In the rows, 128 means zero.
Each name stands for a flat space through zero: a line, a plane or more. A row that begins with a name and a colon came from that space; any other row is followed by the name of the space it lies nearest, among the names in its block.
mb-zp: [118 161 122 145 137 143 179 133 105 134  95 120 204 141 131 156 149  99
 144 102 125]
bt-qs: [109 109 120 144 150 115 125 124 108 147 173 108 117 119 134 106 117 147
 104 153 104]
fh-cp: [129 174 172 156 130 102  79 143 160  90  96  94 192 110  93 133 103 118
 177  84 140]
mb-zp: [ 62 141 126 126 133 175 100 138 134 144 146 165  93 130 121 106 123 154
 100 178  82]
fh-cp: [124 101  98 128 143 154 168 153 121 146 136 112 127 153 154 117 112 118
 104 118 141]
bt-qs: [139 133 167  55  99 114  85 160 175 109  53 157 104 142 111  94 137 121
 135 146 142]
fh-cp: [101 168 170  68 101 149  43 156 197 121  37 205  58 104  58  37 139 148
 123 172 124]
fh-cp: [192 137 137 129 105  52 129 101 140 103  72  79 199 119 101 144 122 113
 183  71 159]
pn-rd: [164 103 108  84 111  74 128 107 150 118 107  90 130 159 129 135 108 131
 146 123 125]
pn-rd: [140 139 147 164 143 110 141 119  97 127 163 130 163 112 123 135 151 125
 158 108 133]
fh-cp: [ 30 169 204 192 145 136  30 167 113 106 160 141 165  90 124 133  83 181
 108 173  80]
pn-rd: [103 145 129 157 148  92 119 106 108 116 173 106 176 143 125 159 105 159
 162 132  83]
bt-qs: [121 138 180  88 123 165  89 173 159 129 104 179  71 107 115  73 171 102
 111 153 149]
mb-zp: [116 132 147 132 121 139 132 147 118 126 120 134 161 135 141 140 135 118
 131 125 129]
bt-qs: [188 150 136 110 132 134  92 108 200 119 130 134  49  85  58  64 167  88
 173  89 168]
pn-rd: [170 101 127 122  87  94 159 116 100 132  86 148 168 133 134 133 142 136
 145 108 157]
pn-rd: [141 124 115 156 145 116 175 130  93 119 153 129 172 157 150 164 118 138
 158  96 140]
fh-cp: [166 120 156 156 118  67 107 108 106 111 127 109 151  87 125 142 124 142
 136 114 152]
mb-zp: [172 134 133 127 112 113 153 127 123 120  73 132 153 116 122 135 145 108
 140  93 172]
pn-rd: [193 116 121  87  89 115 139 105 164 121  86 114 120 130 117 134 157  83
 156  91 165]
mb-zp: [154 114 102 139 123 132 148 114 128 130 119 103 118 115 138 145 118 114
 109 107 154]
bt-qs: [129 128 135 157 134 144 157 130  78 129 127 143 129 100 168 176 145 122
  82 138 149]
bt-qs: [136 118 140 163 137 101 130 108  86 128 177 129 136 104 141 147 138 145
 129 133 126]
fh-cp: [ 74 122  93 155 140 159 169 105  78 144 203 131 155 168 176 198 124 147
 118 156  67]
pn-rd: [132 129 129 105 116 163 126 136 163 138 130 139 113 139 110  98 156  95
 151 114 132]
fh-cp: [105 137 163 135  89 181 123 154 123 133 114 195 155 132 128 124 163 118
 148 121 136]
bt-qs: [142 124 150  93 126  83 133 152 126 125  70 105 167 139 131 110 131 117
 125 132 137]
bt-qs: [159 129 179 156 132 117 102 113 103 121 186 167  89  69 123 126 183 123
 138 131 153]
bt-qs: [102 119 142 113 125 132  97 142 138 133 146 146 107 137 124  99 122 147
 125 157 106]
pn-rd: [112 148 142 182 145 113 132 114  89 123 171 125 179 116 128 156 129 145
 152 119 110]
fh-cp: [109 164 216 160 157 106  31 171 157  98 137  95 132  62  98  89 115 119
 125 129 140]
pn-rd: [ 99 131 134 170 151 125 140 137  88 133 170 137 166 133 137 132 118 155
 137 131 110]
mb-zp: [150  98 116  93 121 125 135 156 166 126 113  95 131 168 134 105 104 107
 143 100 149]
mb-zp: [133 124 133 143 120 146 137 132 120 141 115 121 135  99 132 122 145 104
 104 120 147]
pn-rd: [147 122 132  87 177  70 116 132 145 120 165  99  90 150 115  88 125 136
 148 146 112]
fh-cp: [ 44 110  84  91 148 190 145 171 136 167 124 143  94 183 148  83  94 152
  65 190  75]
fh-cp: [153 131  84 100 178 114 154 115 163 128 148  49  99 149 125 125 118  89
 129 113 123]
mb-zp: [ 90 116  87 160 119 171 150 112 105 138 152 109 138 138 171 193  96 135
  84 139 105]
mb-zp: [100 125 102 108 132 121 123 113 140 140 147 127 122 161 112 107 113 154
 143 152  79]
bt-qs: [141 141 140 116 133 134 117 139 152 127 110 137 111 116 102  91 144 112
 140 117 145]
pn-rd: [144 147 170 148 163  65 107 106 107 126 189 115 149  98  95  99 168 131
 178 130 107]
bt-qs: [109 115 158 189 139 125 136 118  71 141 239 132 179 120 149 149 158 133
 160 124 102]
mb-zp: [164 108 180 171 123  65 125  98  72 151 177  84 187  58 129 116 193  97
 134 122 132]
mb-zp: [135 151 111 170 148 133 162 105  96 118 137 113 149 112 147 193 128 120
 119 110 136]
[118 140 133 113 106 189 105 137 135 110  86 209  29 100 149 163 129 144
  63 166 158]
bt-qs
[ 99 152 139 194 162 194 121 148 111 129 152 117  99  63 151 156 124 104
  58 129 152]
pn-rd
[141 103 129 107 124 149 139 137 124 148 138 156  77 118 137  98 161 115
 102 145 145]
fh-cp
[113 136 140  93 110 134 128 161 144 120  67 141 159 162 131 126 121 123
 134 130 128]
bt-qs
[138 116 122  99 113 130 125 143 155 129  97 133 119 147 118  99 120 125
 135 121 140]
mb-zp
[ 80 139 137  99 146 149 117 171 153 121 142 135 145 192 132 116 108 134
 155 140  92]
mb-zp
[147 140 140  95 113 132 125 141 155 117  75 134 125 133 120 125 141 102
 135 116 151]
bt-qs
[101 136 132 114 154 174  88 159 168 126 143 151  41 118 114  83 113 134
  97 153 130]
mb-zp
[ 70 141 130  79 129 195  92 152 160 148 118 206  30 132 109  69 146 147
  86 200  94]
fh-cp
[179 135 122 104 119 102 143 131 146  97  73 142 124 147 119 142 116 130
 159  92 173]
mb-zp
[191 124 163 104 109 128 114 141 159 123  93 153  87  89 100  78 177  86
 143  97 194]
fh-cp
[221 106 111 157 125  26 199  71  78 116 140  36 238 133 151 202 142  95
 185  54 157]
mb-zp
[155 138 127 146 160  64 130  99 110 102 158  78 147 123 135 174 110 137
 147 117 124]
pn-rd
[143 130 133 148 151 121 154 135 104 125 150 134 139 128 136 134 138 126
 141 111 145]
pn-rd
[118 109 108 128  72 175 152 141 116 139  56 172 141 135 151 148 114 138
  89 126 154]
pn-rd
[104  97 103 124 112 160 174 129  90 158 151 155 139 160 166 143 143 134
 108 149 108]
fh-cp
[166 133  99 126  96 113 155  96 119 116  62 154 132 124 122 162 122 144
 132 108 157]
mb-zp
[ 52 107  86 128 122 192 165 157 102 159 131 168 139 185 164 130  97 165
  89 166  87]
fh-cp
[138 145 184  94  94 135  64 125 151 124  98 211  54  76  87  78 185 133
 126 166 140]
fh-cp
[ 86 135 188 162  95 118  99 160 103 125 110 127 242 125 134 135 123 134
 149 122 112]
fh-cp

Rows lie near named flat spaces through zero. A row that begins with a name and a colon came from that space; any other row is followed by the name of its block's space that it lies nearest.
qr-fc: [118  87 137 102 156 121 160 157 137 131 103 112 131  95 141 143 123 167
 109 140 146]
nq-cn: [106 131 105 145 102 124 125 144 119 165 133 155 114 117 141 139 123 139
 134  98 145]
ns-lc: [122 117 166 119  30  74  60  71 144 127 161  61  57  63  87 151  64  81
 102  80 151]
nq-cn: [154 163 152 136  96 124  88 122 111  75  99  69 147 119 125 172  56 104
  73 146 129]
nq-cn: [135 139 136 134  86 128 112 116 133 124 145 104 105  99 114 114 133  61
 124 184 101]
pq-dz: [150 164 146 153 113 125  76  87 127 108 158 137 147 167 110 144 109 110
 138  70 125]
hr-nm: [151  88 133 130 175 124 134 135 154 145 138 120 134  65 132 171 153 117
 126 153  98]
ns-lc: [132 154 158 140  99 139 111 150 130 117 108 178 168 137 134 131 174 124
 134 165 119]
pq-dz: [176 187  75 162 164 148 138 158  99 104 101 142 185 184 135 120 121 151
 121 118 120]
nq-cn: [158 149  74 127 146 119 137 142  94 128  85 153 147 142 161 118  63 133
 133 131 184]
nq-cn: [110 132 139 132 109 137 125 121 135 128 139 122 111 133 113 117 166 126
 129 137  97]
pq-dz: [116 119 177 118 104 135  76 119 131 146 132 102 117 119 138 141  92  39
 123 130 128]
hr-nm: [167 127 110 111 145 108 113 122 130 111  78  75 111 100 105 126 130 144
 103 127 111]
ns-lc: [122 126 184 107 129 140 124 100 160  96 140 131 130 165  85  82 229 135
 148 147  74]
ns-lc: [140 185 170 140  59 125  61  71 131  83 137 135 126 175  83 104 163 103
 139 116  97]
qr-fc: [157 170 108 125 120 118 126 158 104  93  48 150 168 155 132 119 127 196
 110 124 158]
pq-dz: [112 153 104 160 130 162 141 183 116 145 108 113 139 138 134 139 170 143
 101 136  77]
hr-nm: [145 163  72 151 131 111 135 104 104 105 123 145 131 157 121 141  98 209
 127  66 152]
qr-fc: [107 157  73 149 121 149 163 181 102 142 111  99 120 159 129 101 130 163
 101 106 117]
nq-cn: [138 154 125 138 110 124 126 139 121 107 119 127 146 144 120 127 122 152
 114 115 136]
ns-lc: [101 108 190 100 114 130 118  56 152  88 176  81  91 149  88 107 142 108
 132 133  97]
pq-dz: [128 177  92 155 122 155 148 147 105 118 140 134 145 191 127  87 130 123
 131 128 117]
mg-th: [120  59 203  66 175 129 114  96 171 119 129  32  92 108  94 112 156  88
 114 134  80]
qr-fc: [160 120  41 146 190 123 198 169 127 140 134  92 126 108 117 116 138 188
 110 111 113]
mg-th: [144 121 122 120 154 118 136  83 140 113 154 146 122 146 109 106 150 147
 159 114 124]
ns-lc: [121 178  70 174  94 153 143 201 104 164 116 137 135 144 136 103 156 119
 115 131 106]
nq-cn: [132 146 101 143 124 151 153 214 108 143  82 116 156 109 158 130 124 110
  93 188 122]
mg-th: [124 113 147 131 126 118 108 118 147 133 136 102 113 104 105 158 155 151
 114  88 100]
mg-th: [136 114 119 118 171 141 204 197 157 115 120  95 152 139  90  71 236 203
 107 141  80]
mg-th: [162  98 167  77 160  78  73  73 145  80  47  67 113 101  90 177 121 222
  92  51 131]
pq-dz: [124 154 114 153 110 149 144 156 106 114 136  99 142 128 146 146  78  99
  94 167 126]
hr-nm: [115 134 127 137 126 139 148 137 123 126 137 170 148 142 144 132 138 145
 140 146 137]
qr-fc: [139 111 154 120 144 124 128 132 135 116 119 146 157 102 147 165 115 128
 124 159 143]
pq-dz: [148 111  97 134 179 133 163 190 125 144  90 127 161  90 156 163 128 162
 104 148 130]
mg-th: [133 121 101 128 167 130 175  98 137 103 168 109 115 150 102 102 151 172
 137 122 105]
mg-th: [126 121 132 130 148 143 135  88 141 112 161  94 103 130 104 123 162 111
 132 155  68]
nq-cn: [134 133 111 146 106 119 111  90 129 144 175 137  99 112 122 127 111  79
 150 127 125]
nq-cn: [140 198  97 166  96 132 110  79  96  80 170 107 129 203 106 121  60 135
 119  68 136]
ns-lc: [130 102 185 102 152 118 108 119 166 105  90 116 136 121  87 145 230 209
 117  94  79]
qr-fc: [143 135 126 130 106 102 108  93 127 117 150 127 118 123 118 133  83 121
 133  97 159]
pq-dz: [130 124  62 142 153 132 169 170 120 155  92 125 112  90 134 134 174 180
 114 151  97]
mg-th: [122  99 206  78 117 116  69  90 145 123 105 106 112 127 120 119 116  73
 136 121 140]
hr-nm: [155 182 100 131 158 151 147 144 106  95 120 124 170 243 113  46 126 140
 138  90 136]
nq-cn: [177 173  77 157 137 119 118 113  91 102 138 121 156 153 146 148  11 107
 118 101 176]
nq-cn: [118 133 120 106 139 129 131 116 115 118  81 147 122 160 131 106 147 173
 139 124 136]
hr-nm: [155 146 101 149 132 103 107  48 136 105 182 116 101 150  80 129 126 161
 146  47 111]
mg-th: [140 211  80 165  99 148 165 179  98  64  65 126 167 174 106 114 191 244
  81 156  88]
ns-lc: [ 86 118 117 144 147 161 189 166 128 152 174 170 147 158 152 111 155 142
 148 142 128]
mg-th: [110 102 145 109 109 117 117 149 121 156 118 119 119  96 160 143  56  84
 117 129 182]
ns-lc: [142 142 137 132  95 106  84 118 122 123 101 133 128 106 127 161 103 132
 116 106 146]
qr-fc: [ 43 101 159 110 112 184 179 209 104 167 128 115 133 136 201 115  68  46
 107 218 159]
qr-fc: [120  95 155 121 133 121 109  89 134 149 178 150 120 105 157 158  61  56
 156 133 166]
pq-dz: [120 138 102 133 106 133 157 199 104 136  83 114 141 101 159 136  92 134
  89 171 155]
mg-th: [140 178  87 181 102 125 114 146 109 148 138 220 166 155 142 147 137 164
 154  75 154]
hr-nm: [133 129 128 120 133 127 125 131 124 122  98 137 134 124 135 132 135 140
 127 144 130]
qr-fc: [153 115 142 135 160 122 110  92 142 119 161 122 138 116 122 162 111 108
 136 112 117]
pq-dz: [115 133  99 131 124 121 155 115 135 130 138 157 107 149 101  91 196 197
 152 101 114]
hr-nm: [110 121 169 126 142 160 150 161 137 134 141 188 177 153 156 116 168 101
 154 182 128]
qr-fc: [105  40 190  81 141 108 143 113 171 151 146 153 109  43 144 150 153 104
 152 193 144]
qr-fc: [135 140 168 109  96 110  88  89 135  92 119 105 119 148  96 114 126 131
 122 100 131]
qr-fc: [143 141  49 154 103  97 147 115 114 158 168 155  96 108 127 108  85 129
 152  97 172]
mg-th: [137 112 140 116 132 112 132 108 153 110 127 108 110 106  92 124 184 167
 124 128  96]
ns-lc: [126 133 107 138 129 127 135 114 122 131 159 111 113 140 123 122  97 119
 129 103 133]
pq-dz: [147 194  77 170 111 144 133 145  97  96 102 119 145 157 120 135 135 166
 100 138  96]
hr-nm: [ 93 129 144 112 111 156 158 181 113 136 110 131 143 150 160  93 113  93
 120 185 150]
nq-cn: [121 136  53 140 127 122 149 150 101 184 114 196 114 131 162 101 116 137
 166 115 173]
ns-lc: [103 169 163 148  66 138  96  80 118 100 173 166 133 180 123 128 112 104
 148 120 136]
hr-nm: [107 105 155 119 124 130 122 124 133 145 163 107 118 126 137 132  81  81
 127 109 149]
ns-lc: [161 164 100 160  89 109 103 119 128 132 164 118 121 131  98 109 113 100
 130  83 130]
pq-dz: [126 102 138 136 136 113 120 120 147 154 168 145 127 105 126 157 124 133
 140  78 142]
[130 145 158 124 111 132 111 106 142 121 150 181 143 178 108  76 189 113
 173 121 122]
mg-th
[131 155  29 171 137 135 193 238 101 178 103 166 158 129 154 114 141 199
 115  98 156]
pq-dz
[141  85 133 106 152 101 131 150 136 149  92 151 140  65 157 169 104 147
 125 135 173]
ns-lc
[112 103 215  93 107 108  66  72 149 105 119 119 118 124 113 162 118 128
 127  91 139]
qr-fc
[115 165 112 151  97 121 107  87 101 105 142 139 122 167 129 156  67 165
 124  68 157]
mg-th
[136 183  15 175 121 122 165 164  81 129 100 130 127 150 135 137  91 230
 100  70 150]
hr-nm
[155 159  52 145 159 160 171 136  98 135 150 121 125 162 148  61  95  43
 150 202 117]
nq-cn
[133 112 176 104 135 144  83 104 139 131 106 103 114 108 131 129 148  36
 133 193  83]
mg-th
[122  99 123  93 193 152 164 140 123 131 102 112 130 149 150  95 126 113
 136 169 126]
nq-cn
[149 125 208 109  84  91  48  90 136  99 121 129 151 109 130 180  45  92
 116  90 190]
pq-dz
[129 149 108 148 129 135 122 133 124 122 127  82 118 143 104 135 138 156
 101  84  91]
ns-lc
[115 117 131 139 142 155 146 136 140 142 163  98 114 117 122 123 161  85
 124 166  73]
mg-th
[ 79  93 158  99 153 173 190 188 140 145 103 149 140 128 154  91 216 123
 135 236  93]
ns-lc
[149 173  84 151 111 128 108 125  84 130  95 196 154 142 177 147  60 105
 147 154 180]
mg-th
[129 121 148 129  95 112 105  90 135 125 183  93 102 111 116 132  66  65
 126 115 146]
nq-cn
[ 96 152  82 160 182 190 197 193 101 145 125 180 177 197 170 117 168 172
 139 149 106]
ns-lc
[133 117 137 136 127 132 136 150 147 138 139 123 131  96 119 131 173 114
 123 158  96]
hr-nm
[118 148  89 160 126 140 172 188 117 134 123 140 151 130 135 140 150 193
 105 119 123]
pq-dz
[126 131  85 133 150 153 189 173 108 120 114  88 129 115 149 117 107 120
  97 207 113]
mg-th
[128 133 114 143 141 139 151 117 136 128 169 144 128 148 115 105 165 131
 150 131 104]
mg-th
[158 114 103 118 159 109 163 164 141 114  81 110 138  90 110 131 177 210
 102 137 115]
mg-th
[150 177  55 155  89 100 114 117 100 140 112 182 116 145 124 105 116 167
 152  79 167]
qr-fc
[137 154  49 141 149 116 148 150 112 132  90  80 104 160  92 104 150 240
  99  23 112]
qr-fc
[145 123 151 106  77  63  69  45 145 113 128 164  94 110  91 129 126 168
 159  57 175]
pq-dz
[129 144 150 143 124 143 106 113 131 113 149 108 136 146 117 143 129 104
 119 121  98]
qr-fc
[119 138  97 152 138 147 160 156 120 142 156 122 133 144 133 118 127 128
 124 122 118]
ns-lc
[124 102 108 114 138 110 139  93 134 143 168 103  85 124 114 102  96 116
 144  91 147]
ns-lc

Each name stands for a flat space through zero: a line, a plane or more. A row that begins with a name and a colon came from that space; any other row is followed by the name of the space it lies nearest, among the names in its block.
zb-sd: [122 127 116 125 114 111 147 122 122 110 155 132 134 142 116 108 143 137
 142 104 149]
sr-cd: [144 118 146  72 159 134 122 102 117 156 105 198 123 141 107  77  98 110
 214 202 143]
sb-hg: [139 144 119 137 108 124 121 135 145 113 130 168 122 162 116  72 183  91
 132 132 141]
sb-hg: [126  95 143  85 151 127 110 117  65 118 119 111 128 160  92 129  97 186
 187 147 138]
sb-hg: [114 105 139 158 109  97 108 120 100 105  99  59 121 184 102  82 174 110
 125  99 101]
hn-lp: [110  97 115 143 115 144 107 124  82  99 109 135 121 159 109  92 127  90
 166 137 152]
tt-dt: [137 114 143 119 151 159 154  86  57 131  90  92 129 131  84 132 134 116
 171  79 163]
sr-cd: [106 143 116 149 125 148 117 110 144 107 145 168 171 130 104 129  90 100
 115 137  81]
sr-cd: [110 115 160 173 122 129 105 121 135 136 106  42 112 144 144 135 117 114
  88 124  58]
tt-dt: [113 110 107 153 127 166  72 151  98  90  88 162 219 164  87 189 140 150
 172 187 109]
sr-cd: [175 150 151  78 166  64 150  82 117 123 128 110 122  72 137 148 128 121
 112  56 152]
hn-lp: [102 107 105 148 139 197 146 131  85 130  89 150 133 165  64 117 152 118
 153 128 140]
sb-hg: [155 152 130 117 122 149 107 142 108 122 119 122 205 119 114 192 131 176
 164 131 135]
sb-hg: [ 87  91 102 148 156 133 195  94 131 137 115 161  98 108 114 129 144  87
 109 109 156]
sr-cd: [184 138 154  47 158  74 125 103  85 147  98 118  77 109 114  72 143 128
 142  91 178]
hn-lp: [105 111 132 121 149 104 127  75 128 116 121 164 114 141  83 105 145 116
  84 136 122]
tt-dt: [142 136 102 101 134 109 156 146 119 135 125 151 144 105 132 104 114 109
 182 105 149]
tt-dt: [157 155 138 119 108 127  84 156 154 109 155 157 151 153 151 121 126 137
 160 172 115]
tt-dt: [142 148 109 132 135 134 134 188 182 125 151 171 155 127 163 174 140 154
 142 158 108]
zb-sd: [139 139 111 114 124  92  87 148 139 115 125 144 214  72 157 209  91 160
 134 159 120]
tt-dt: [109 127 140 137  84 164  71 159 127 155 130 102 145 162 128 102  82 167
 147 206  88]
sr-cd: [165 154 117  77 126 135 113 188 141 127 167 183 100 141 146 110 129 180
 150 157 160]
hn-lp: [184 164 137  97 104  89  97 149 132 103 160 134 109 108 194  67  86  63
 181 108 148]
tt-dt: [120 116 117 145 123 118 111 138 144 112 124 152  96 131 147 112 147  92
  96 143 135]
sb-hg: [ 93  76 167 140 166 102 122  70  96 129  77  60 124 173  76 130 136 140
 119 132  64]
sb-hg: [137 157 149 139 102 103 127 139 134 147 141  20 154 113 146 147 112 170
 100  73  79]
hn-lp: [ 97  94 117 139 143 148 143 114  87 122 107 112  93 141  94 118 127 122
 108 103 137]
zb-sd: [115 133 101 151  99 100 122 174 154 119 147 106 168 115 159 160 127 155
 116 123 108]
sb-hg: [103 105  91 101 137 124 184 111 137 141 157 212  97  99 126 110 124 129
 135 145 205]
hn-lp: [120 110 111 161 113 175 108 159  80 126  72 100 162 153 106 136 146 114
 175 133 131]
sr-cd: [137 128 120 134 121 146 111 174 120  92 160 122  83 149 159 122 114 126
 128 111 134]
zb-sd: [130 139 142 107 162 151 136 133 147 188 100 124 169  92 124 181  78 170
 139 170  75]
hn-lp: [121 130 136 128 145 144 164 115 148 155 133 132 109 124 123 127 128 131
 116 126 118]
sb-hg: [153 101 151  69 171  63 154  89  76 153  89  76  43  80 145  78 102  89
 134  68 171]
zb-sd: [115 126 127 138 143 128 169 102 146 130 144 140 106 118 130 117 120  95
 113 103 122]
zb-sd: [ 95  86 152 141 134  56 127  73 159 117 129 124 113 158 128 101 156 113
 111 165 103]
tt-dt: [114 134 147 139 145 199 116 109 110 169  86 113 176 123  89 159  72 135
 146 163  70]
sr-cd: [130 115  86 125 122  77 124 184 144  95 134 159 142 136 144 152 192 163
 126 132 159]
hn-lp: [135 148 119 115 128  90 117 123 154 124 135 154 184  98 135 147 107 127
 130 138 104]
hn-lp: [129 140 115 130 133 116 103 127 128 113 102 151 227 133  87 171 143 151
 147 146  92]
tt-dt: [145 156 126 104 146 106 120 128 164 120 150 178 145 106 137 137 104 124
 110 137 100]
sb-hg: [133 130 123 136 148 156 136 118  94 106 112 123 126 132  97 149 144 117
 116  81 137]
sb-hg: [113 122 121 141 112 150 147 131 123 125 148 130 103 158 121  80 125 109
 150 121 135]
zb-sd: [158 157 136 117 132 188 160 119  96 143 127 117 109 117 105 139 153 139
 124  71 181]
zb-sd: [106 107 130 138 131 104 141 125 145 174  91  99 119 111 138 114 128 117
 113 149 103]
sr-cd: [150 161 121 102 111 126 132 146 158 137 167 174 109 121 147  87 124 127
 132 139 152]
sr-cd: [104 111 135 179 148 146 121 103 130  98  96 129 146 175  91 132 157  78
 119 128  68]
sr-cd: [ 96  81 157 132 165 127 147  35  75 146  74  87 104 109  92 105  79  64
 132 109 115]
sb-hg: [137 122 152 110 133  50 114  85 142 147  96 108 120 107 131 105 161 115
  88 134 126]
zb-sd: [142 161 115 118 122 123 150 147 147 140 145 135 152 119 123 125 136 146
 128 101 120]
zb-sd: [131 138 114 131 120 106 127 155 148 129 136 125 105 117 151 106 131 113
  98 111 118]
zb-sd: [109 102 122 124 133  77 146  91 119 118 127 118 160 103 126 152 123 134
 138 118 143]
sr-cd: [115 128 141 123 144 145 166  71 133 156 131 140 143  91 118 145  90 114
 135 130 132]
zb-sd: [118 131 106 110 123  80 104 135 163 110 151 196 178 122 137 108  86 115
 159 181  96]
hn-lp: [ 98 110 105 162 108 125  92 125 120 118  79 146 242 143  91 154 138 118
 174 184  94]
tt-dt: [116 101 104 181 107 137 100 161 136  97  93 149 170 152 145 168 190 103
 153 174 144]
hn-lp: [ 93 116  97 158 138 160 151 135 127 146  91 144 152 130  89 135 141 115
 112 128 102]
sb-hg: [130 140 151  84 119 120 163  97 153 182 181 136  59  88 166  61  53 120
 128 140 153]
tt-dt: [123 121 118 119 107  81 108 170 177 142 144 151 109 135 175  84 123 128
 138 190 114]
zb-sd: [ 96 106 128 165 121 136 124 130 157 126 137 124 130 130 155 154 111 119
 115 164 101]
tt-dt: [117  97 142 129 170  99 161  51 100 138  67 119 119 112  93 105 142  54
 135  97 130]
zb-sd: [155 132 149  90 200  94 150  72 117 118 106 151  71 100 114  99 110  56
 100  72 114]
hn-lp: [104 112 121 148 127 142 140 117 164 128 139 189  88 150 130  93 155  90
 109 171 140]
sr-cd: [165 158 136 114 127  91 115 100 109 103 116 119 162 111 118 113 139  86
 140  74 133]
hn-lp: [100  91 125 145 128 140 128 140 124 116 143 109 123 135 141 201 137 196
 108 153 149]
tt-dt: [ 91 126 136 202 130 163 165  80 138 133 102  74 225 122  88 237 167 148
  96  97  82]
sr-cd: [137 131  89 127 109  97 101 176 120  81 134 154 158 141 131 130 161 135
 142 119 148]
sb-hg: [116 109 119 160 151 122 138 139 143 134  90 112 142  97 154 183 129 100
 114 128 101]
[ 87  93 159 166 149 105 145  62 130 143  92  64 102 136 106 121 137  94
  67 108  73]
sb-hg
[139 140 107  99 127 156 135 153  95 113 159 149 109 126 120 110  90 143
 152  99 160]
zb-sd
[135 146 107 103 135 118 149 101 137 116 158 198 143  76 136 128  91  92
 133 115 166]
zb-sd
[128 125 117 123 121  92 116 126 138 132 107 153 176 116 133 112 121  98
 172 159 119]
tt-dt
[135 153 113  95 145 139 157 112 145 163 133 189 137  69 123 133  94 122
 114 133 149]
hn-lp
[116 124  99 147 130 109  97 149 125  99  99 137 225 125 107 192 137 148
 136 141  89]
hn-lp
[172 177 121 114 115 145 140 162 141 109 175 150 136 124 152 128 130 128
 156  90 150]
tt-dt
[132 123 128 139 124 126 102 166 152 133 114 134 157 139 158 143 120 125
 172 183  95]
sb-hg
[120 111 149 157  96 100  91 137 135 115 127  65 155 158 150 152 151 161
 134 156 106]
hn-lp
[103  97 144 157 125 116 106 100 119 116  98 104 131 173  99 117 168 122
 116 151 105]
hn-lp
[ 91  93 127 148 127  95 131 107 140 127 117 124 154 146 122 118 124 115
 153 164  96]
zb-sd
[ 95 128 109 157 148 136 158 111 147 134 114 134 174 109  98 172 125 125
  89 109  79]
tt-dt
[145 159 130 143  87 177 118 171 145 135 165 113 106 135 153 151 161 179
  86 127 163]
zb-sd
[120 140 118 135 140 165 180 128 125 132 152 126 110 131 110 125 120 129
 122  75 124]
sb-hg
[120 130  97 140 129 207 142 155  94 148  90 153 115 142  78 119 164 129
 115 118 159]
hn-lp
[101 142 100 104 134 146 169  85 137 146 157 210 133  95  83 102  97 124
  95 125 153]
sr-cd
[ 89  72 126 166 148 114 116 137 136 110  84 121 195 190  97 203 194 185
 161 197  85]
tt-dt
[ 87 108 101 179 125  88 131 162 180 103 141 115 110 138 154 145 155 122
  46 118  71]
hn-lp
[ 98  85 100 158 120 105  91 154 143 103  92 173 189 157 126 166 178 137
 157 214 126]
sb-hg
[101 100 124 160 108 101  88 153 154 125 107 117 195 151 140 170 144 161
 149 206  86]
sb-hg
[139 135 125 128 108 161 116 174 114 121 157 103 101 132 158 140 108 159
 133 119 148]
sr-cd
[116 113 135 141 148 124 129  95 133 121 111 142 160 118 124 157 111 101
 143 147 106]
zb-sd
[ 91 128 113 147 121 181 147 138 134 142 156 126  94 132 107 136 113 166
  57 118 119]
sr-cd
